Below are the code and all the weights of a small trained network. Each question names an input and a class and asks about switching units off, where a switched-off unit gives its printed mean instead of its output.

import numpy as np


def w(rows, s, z=0):
    codes = np.array(rows[::2]) - 128.0
    scale = np.full(codes.shape[1], s)
    scale[-1] = z or s
    return codes * scale


def norm(h):
    return h / np.sqrt((h * h).mean(-1, keepdims=True) + 1e-5)


def f(y):
    return np.maximum(y, 0)


def log_softmax(a):
    a = a - a.max(-1, keepdims=True)
    return a - np.log(np.exp(a).sum(-1, keepdims=True))


def net(x, mask):
    res = np.array(x, float).reshape(1, 7) / 4 @ E
    u = 0
    for l in range(4):
        y = f(norm(res) @ A[l][:, :-1].T + A[l][:, -1])
        res = res + np.where(mask[u : u + 12], y, B[l][:, -1]) @ B[l][:, :-1]
        u += 12
    return log_softmax(norm(res)[-1] @ U[:, :-1].T + U[:, -1])


A, B = {}, {}
E = w([
[167,120,72,198,192,91,86,72,160,107,138,163],'x0',
[122,91,77,130,168,242,112,119,194,50,171,140],'x1',
[166,121,102,78,4,162,141,91,190,155,189,113],'x2',
[6,180,86,89,162,102,152,143,94,64,109,99],'x3',
[81,139,156,66,176,121,120,124,134,215,60,156],'x4',
[118,139,93,127,135,135,100,39,152,168,122,188],'x5',
[97,58,240,117,173,214,98,145,131,167,150,125],'x6',
],0.0034)
A[0] = w([
[165,140,119,130,151,3,158,100,86,199,14,169,116],'L0N0',
[171,121,136,143,129,74,104,110,129,125,101,139,31],'L0N1',
[123,107,138,136,191,167,105,106,122,142,116,141,125],'L0N2',
[150,50,144,191,150,145,132,121,172,77,159,165,71],'L0N3',
[198,147,125,133,28,118,156,123,128,148,151,130,124],'L0N4',
[87,148,124,38,97,199,153,103,184,139,124,172,118],'L0N5',
[165,60,201,150,170,145,125,152,145,162,150,173,95],'L0N6',
[162,82,97,111,118,131,76,80,174,172,183,176,151],'L0N7',
[122,111,139,142,127,178,128,107,128,98,149,106,108],'L0N8',
[127,109,145,130,85,126,192,141,104,136,61,96,36],'L0N9',
[101,192,99,101,136,118,97,91,139,100,117,147,2],'L0N10',
[148,154,105,145,85,120,104,95,183,147,150,143,33],'L0N11',
],0.0048,0.0031)
B[0] = w([
[131,255,112,124,134,211,72,139,163,198,189,55,253],'L0N0',
[98,135,124,111,112,226,102,121,177,140,151,137,148],'L0N1',
[97,98,138,77,171,124,72,126,170,97,140,155,178],'L0N2',
[163,114,139,81,199,106,115,71,112,155,140,101,180],'L0N3',
[144,69,118,135,38,101,171,92,139,98,72,125,210],'L0N4',
[130,202,81,108,104,210,98,172,215,170,93,94,191],'L0N5',
[89,124,97,115,119,46,123,141,68,95,67,70,186],'L0N6',
[160,178,127,127,118,143,75,89,183,160,128,151,213],'L0N7',
[169,177,133,128,151,141,109,118,182,132,107,137,158],'L0N8',
[98,133,172,103,109,79,115,119,173,160,199,107,150],'L0N9',
[134,125,81,125,121,97,185,68,132,187,161,99,147],'L0N10',
[138,88,150,55,155,113,132,89,133,69,136,147,158],'L0N11',
],0.0044,0.0052)
A[1] = w([
[198,135,118,98,121,134,81,41,180,158,163,189,65],'L1N0',
[63,184,45,107,105,98,153,88,113,77,133,96,110],'L1N1',
[100,55,162,121,195,102,88,108,99,71,55,220,127],'L1N2',
[94,153,114,208,189,88,154,141,101,207,76,184,3],'L1N3',
[120,139,145,130,189,173,147,252,76,113,118,117,62],'L1N4',
[207,194,130,218,154,52,101,155,69,80,165,148,91],'L1N5',
[177,127,125,143,69,102,104,135,154,154,180,116,163],'L1N6',
[165,70,156,154,60,92,216,138,120,63,159,111,59],'L1N7',
[129,38,154,93,128,173,149,159,158,94,171,91,126],'L1N8',
[84,162,133,93,75,86,128,42,99,231,105,174,109],'L1N9',
[161,93,65,162,120,112,124,73,170,58,145,199,119],'L1N10',
[129,139,140,105,242,169,70,97,122,152,96,213,136],'L1N11',
],0.0045,0.003)
B[1] = w([
[154,105,114,155,162,113,154,92,164,169,119,99,251],'L1N0',
[93,148,95,127,113,145,185,143,84,83,115,17,213],'L1N1',
[74,53,135,190,139,131,200,131,136,44,183,112,171],'L1N2',
[139,180,100,123,1,139,171,146,148,175,207,55,148],'L1N3',
[135,148,156,98,200,86,151,48,166,179,173,104,181],'L1N4',
[101,171,120,74,108,207,55,117,175,144,72,167,180],'L1N5',
[157,93,123,143,88,160,170,68,105,124,88,133,232],'L1N6',
[170,181,131,125,93,57,161,182,153,156,160,111,181],'L1N7',
[142,156,124,128,127,144,47,100,103,163,93,179,180],'L1N8',
[142,84,213,135,150,135,94,134,117,196,140,183,225],'L1N9',
[128,74,132,112,133,93,162,83,61,128,109,80,212],'L1N10',
[105,149,110,188,117,114,138,190,150,112,204,126,253],'L1N11',
],0.0056,0.004)
A[2] = w([
[140,90,126,134,166,136,127,177,103,78,164,214,3],'L2N0',
[178,114,132,121,95,113,119,187,75,96,80,126,39],'L2N1',
[107,137,196,72,128,108,134,186,76,150,122,109,134],'L2N2',
[117,128,253,115,136,116,111,218,109,152,117,97,167],'L2N3',
[85,182,107,115,135,156,139,145,124,139,80,98,75],'L2N4',
[177,117,155,149,139,59,134,115,91,88,160,156,37],'L2N5',
[161,98,148,88,76,89,189,131,22,108,84,132,60],'L2N6',
[116,129,130,132,127,140,89,130,153,165,81,213,92],'L2N7',
[123,109,76,97,119,178,96,141,127,139,159,91,131],'L2N8',
[113,164,137,120,145,120,142,128,81,161,156,148,53],'L2N9',
[153,58,160,100,73,99,176,177,51,138,149,182,60],'L2N10',
[101,30,185,129,174,109,147,142,120,90,141,203,37],'L2N11',
],0.006,0.0044)
B[2] = w([
[98,99,235,65,145,126,119,143,65,140,39,146,136],'L2N0',
[147,184,115,211,58,95,233,94,169,70,205,84,143],'L2N1',
[166,128,160,93,200,96,85,97,98,144,135,156,211],'L2N2',
[134,113,170,60,167,44,150,87,28,108,158,140,252],'L2N3',
[109,102,142,72,152,146,89,155,62,90,99,139,205],'L2N4',
[102,216,73,59,128,202,140,90,95,181,54,139,137],'L2N5',
[104,163,147,219,119,81,128,205,241,81,220,111,181],'L2N6',
[122,145,142,158,106,80,101,125,84,86,175,153,164],'L2N7',
[131,186,177,140,150,142,137,126,103,117,71,152,206],'L2N8',
[136,129,155,146,157,106,130,43,118,174,130,106,150],'L2N9',
[68,46,103,229,160,194,89,240,238,68,179,152,158],'L2N10',
[122,42,207,150,86,222,129,148,228,69,19,254,151],'L2N11',
],0.0054,0.0041)
A[3] = w([
[72,151,145,108,187,124,160,185,171,65,154,64,103],'L3N0',
[122,145,22,155,69,157,203,55,149,176,119,101,84],'L3N1',
[44,140,152,155,207,98,113,126,41,144,143,147,143],'L3N2',
[125,158,88,121,82,142,166,253,115,38,119,81,144],'L3N3',
[175,53,136,206,127,163,142,112,228,184,152,153,113],'L3N4',
[67,25,145,176,211,124,164,171,56,62,139,185,77],'L3N5',
[219,124,168,148,4,93,155,94,115,148,95,108,145],'L3N6',
[180,102,128,101,7,144,151,113,131,218,73,167,32],'L3N7',
[185,112,194,144,181,83,114,115,96,199,184,154,126],'L3N8',
[108,160,51,146,126,145,197,146,108,74,51,101,96],'L3N9',
[126,176,79,193,151,141,61,180,210,196,173,207,3],'L3N10',
[128,176,174,143,19,95,125,198,120,178,152,110,89],'L3N11',
],0.0048,0.003)
B[3] = w([
[208,118,88,149,61,144,110,127,117,119,87,150,208],'L3N0',
[172,110,220,57,148,84,162,154,68,166,116,171,227],'L3N1',
[168,106,136,114,89,71,170,165,131,164,157,101,249],'L3N2',
[46,160,80,170,114,167,83,111,148,146,167,108,201],'L3N3',
[82,188,133,144,198,204,136,139,83,137,83,119,246],'L3N4',
[142,127,164,137,41,59,126,150,198,177,172,198,191],'L3N5',
[138,95,78,144,47,91,182,150,164,88,155,187,254],'L3N6',
[184,161,164,49,77,178,113,181,160,146,57,233,192],'L3N7',
[69,102,98,142,163,118,123,179,126,67,104,86,243],'L3N8',
[100,67,135,135,104,157,89,209,88,113,120,102,181],'L3N9',
[7,222,169,254,177,223,57,45,231,147,191,124,186],'L3N10',
[154,78,85,139,174,138,155,70,158,89,107,159,200],'L3N11',
],0.0058,0.0043)
U = w([
[206,33,59,178,226,146,169,6,54,76,81,65,3],'0',
[83,192,183,22,211,49,106,169,2,216,154,60,118],'1',
[102,11,234,156,153,85,107,193,193,89,150,246,112],'2',
[16,170,36,126,62,242,39,224,75,72,54,61,53],'3',
[242,156,141,45,28,197,178,87,176,187,26,233,178],'4',
[112,70,68,208,35,26,211,184,143,41,229,90,153],'5',
[71,228,141,236,209,236,50,72,221,197,146,142,191],'6',
],0.0096,0.0034)

Each question gives the input, the list of numbers given to net, and the class t.
The units are the neurons (one row each of A and B). Each row of codes is followed by its name. A weight is (code - 128) times the scale printed after its matrix; where a second scale follows, it is the last column's (A, B and U).
mask holds one flag per neuron, layer by layer. A switched-off neuron (its flag False) gives its mean, the last column of its row in B, instead of its output. The means were averaged over made-up inputs and are rounded, as every weight is.
A unit's drop is (log p(t) with every unit on - log p(t) with that unit switched off) / (log p(t) with every unit on - log p(t) with every unit switched off).
The circuit of an input: a set's keep is (log p(t) with only the set's units on - log p(t) with every unit switched off) / (log p(t) with every unit on - log p(t) with every unit switched off). Starting from the 12 units with the biggest drops (on a tie, the unit counted first), units are removed one at a time, each time the one whose removal leaves the highest keep (on an exact tie, the one counted first), for as long as the keep stays at least 0.8.
units of the circuit, in order: the units of the circuit, biggest drop first
top k neurons: the k neurons with the biggest drops, biggest first
k most important neurons of layer l: the k neurons of layer l with the biggest drops, biggest first
drop when u is switched off: that unit's drop, to one decimal
input [-6,7,-7,6,8,4,-1], class 3: units of the circuit, in order => L3N0; L1N1
input [-8,8,-7,5,7,2,8], class 2: units of the circuit, in order => L0N0; L3N5
input [5,2,-4,7,0,0,0], class 5: top 2 neurons => L0N0; L1N2
input [2,-1,1,5,5,5,8], class 2: units of the circuit, in order => L0N0; L1N2
input [7,-1,5,-5,-2,4,8], class 0: top neuron => L0N0
input [6,1,0,5,-1,2,-7], class 3: units of the circuit, in order => L1N1; L3N9
input [4,3,-1,-1,0,-4,-2], class 0: units of the circuit, in order => L0N0; L1N10
input [8,8,-8,3,-6,7,-4], class 5: top 3 neurons => L3N5; L0N0; L1N2
input [-4,8,2,2,-4,-7,3], class 6: 3 most important neurons of layer 1 => L1N8; L1N4; L1N1
input [6,-1,1,8,4,3,2], class 1: top 4 neurons => L1N1; L0N7; L0N10; L2N6
input [1,-1,-8,5,6,-3,6], class 5: units of the circuit, in order => L1N2; L1N11; L3N2
input [0,-1,-6,1,2,0,7], class 2: 2 most important neurons of layer 0 => L0N2; L0N0
input [-4,5,-6,-1,1,3,-3], class 2: top 2 neurons => L0N0; L0N2
input [0,4,4,7,-6,5,-2], class 3: top 2 neurons => L1N1; L3N9
input [2,7,4,7,7,4,-5], class 3: units of the circuit, in order => L1N1
input [0,0,-1,2,7,5,8], class 2: top 3 neurons => L0N0; L1N2; L0N2
input [1,6,4,1,-3,-5,4], class 6: 2 most important neurons of layer 2 => L2N3; L2N4
input [3,7,0,-8,1,-8,-3], class 0: top 4 neurons => L0N3; L1N0; L1N10; L3N5
input [-3,5,-6,-3,-7,-7,-3], class 0: top 2 neurons => L1N4; L0N0
input [-3,6,-7,3,-6,-8,-7], class 3: units of the circuit, in order => L1N5
input [-3,-4,-4,5,0,1,8], class 2: top 2 neurons => L0N0; L1N2
input [8,-5,7,-3,-2,-6,8], class 4: 2 most important neurons of layer 3 => L3N7; L3N4
input [6,0,8,0,-3,-2,-3], class 4: 2 most important neurons of layer 0 => L0N7; L0N6
input [8,-1,2,-4,-5,8,-5], class 4: 2 most important neurons of layer 3 => L3N7; L3N1
input [3,-5,-5,-1,-6,1,-4], class 3: drop when L1N9 is switched off => 0.1
input [-3,-5,-4,-4,-5,2,-1], class 4: drop when L0N0 is switched off => 3.5
input [-8,6,-7,4,-5,-5,1], class 1: units of the circuit, in order => L1N4
input [4,3,-6,2,5,-2,3], class 2: drop when L0N2 is switched off => 0.6
input [-1,4,-7,1,-1,7,-4], class 5: drop when L3N6 is switched off => 0.0
